Voze: [-37 -36 -33 -37 -29 -13  48  48]
Zaniz: [-58 -26  32  32  41   9  40 -25]
dogal: [-52  56 -52  -6 -14 -14 -52 -40]
pefit: [  4  54 -58 -31  48 -38  -8  -3]
Dupo: [-28 -25  37  -6 -45  -6  -5  21]
makog: [ 50  47  -9  20  22 -52 -23   5]
bekos: [ 54  29  -7 -46  16 -47 -56  30]
nibos: [ 37 -44  54 -22  36 -21  20  50]
gone makog: [ -9  47 -52  22   5  50 -23]  [20]
gone Zaniz: [ 32  40  32   9 -26 -58  41]  [-25]
gone nibos: [-22 -44  50  37  20  36  54]  [-21]
gone Voze: [-29  48 -37 -37 -13  48 -33]  [-36]
gone Zaniz: [ 32 -25  32  41 -26   9 -58]  [40]
places dogal: [-14]  4 5
places Voze: [48]  6 7

dogal: [  0  26   9 -24  13 -31   7   3   1 -45  -7   4  -5 -11   5 -15  18 -19]
Dupo: [ -7   0   9 -14   4  -6   2   4 -11 -15  -5   7   9  10   5  -2  11  -4]
Zaniz: [ 18 -26   4  -1   7  -1  18  -1  -1  -5 -17   7  13  13  -5  18  -3  10]
nibos: [ -7   0   9 -14   4  -6   2   4 -14 -15  10  -2   9   5 -14  -2  -4   6]
places nibos: [-14]  3 8 14
gone dogal: [  1  -5  -7 -45   0   7  18  13   4 -15   3  26 -11 -31   9 -19 -24]  [5]
gone dogal: [  7  -5   0   1  -7 -19 -45 -31   3   4   5  18 -11   9 -15  26  13]  [-24]
places Zaniz: [-1]  3 5 7 8
gone Zaniz: [ 13  18  -5  -1 -17   7   7  -5  -3  18  13 -26  18  -1  10  -1  -1]  [4]
gone dogal: [ 18   0   7   9   4 -45 -31 -15   1  26  -7 -11   5  13  -5 -19 -24]  [3]
places Dupo: [11]  16

podof: [ -6 -40 -41 -41  -6 -41  -6]
dogal: [ -6   4 -41  41  -6 -19  37]
totoz: [-19   6  -5  -6   8  -3   8]
places podof: [-6]  0 4 6
gone totoz: [ -6 -19   8  -3  -5   8]  [6]
places podof: [-41]  2 3 5
gone totoz: [  6  -3  -6   8   8 -19]  [-5]
gone dogal: [-41   4  -6  -6  37 -19]  [41]
places totoz: [8]  4 6

Voze: [ 17  44 -18  44]
dogal: [ 49 -19  44 -19]
guku: [16 16 17 45]
places guku: [16]  0 1
gone guku: [16 17 16]  [45]
[ 17  44 -18  44]  Voze
places Voze: [-18]  2
places dogal: [-19]  1 3

guku: [ -2   3   9  11  12  17  20 -14   0  -1   2  -2   5  -1   3  13   5  -4
  -1  -2  -5   3 -10  -5   0   4   6   0  -8   3  17  -1  12 -15  -5   0
  20   0  16  -1 -15   5   9 -14  -8   9   0  -7  -5  -1  -7  -8]
totoz: [ -2  -5   7  -2  -3 -13   1  12  -4  -2  -4  -4  -5   0   1   5  -1   1
   1   1   2  -7  -7  11  -3   5  12   2   0  -1   2  -6  -7  -5  -1   7
  11   1   0  -4  -4   4   6  -6  -6  -9  -4  -1  -9   3  -7  -2]
ropi: [ -2   0   8   5  -1   7   0  -1  -8   3 -10   2  -1   7  -1  -6   3  -1
   3   4  -6  -4   3  -3   4   0  -8   1   1   4  -3   0   1   0   3   1
  -3   0   7  -4   2   6   3  -4   3   2  -1   8   3   1  -3   0]
dogal: [-2 -2  1 -2 -1  1  1 -2  2 -1 -1 -1  3  0 -1  0 -1  2  0  1 -2 -1 -1 -2
  1 -1  1 -1  2  0  1 -1  0 -1  1  0  2 -1 -1  0  1  1  0 -8  3  1  2 -1
  3 -2  0 -1]
pefit: [ -2  -5   7  -2  -3 -13   1  12  -4  -2  -2  -4  -5   0   1   5  -1   1
   1   1   2  -9  -7  11  -3   5  12   2   0  -1   2  -6  -7  -5  -1   7
  11   1   0  -4 -11   4   6  -6  -6  -9  -4  -1  -9   3 -14   0]
Dupo: [ -2   0   8   5  -1  -1   0  -1  -8   3 -10   2  -1   7  -7  -6   2  -1
   3   4  -6  -4  -2  -3   2   0  -8   1   1   4  -3   0   1   0   3   1
  -3  -2   0  -4   2   6   3  -4   3   2  -1   8   3   1  -3   0]
[ -2   0   8   5  -1   7   0  -1  -8   3 -10   2  -1   7  -1  -6   3  -1
   3   4  -6  -4   3  -3   4   0  -8   1   1   4  -3   0   1   0   3   1
  -3   0   7  -4   2   6   3  -4   3   2  -1   8   3   1  -3   0]  ropi
places dogal: [1]  2 5 6 19 24 26 30 34 40 41 45
places totoz: [-7]  21 22 32 50

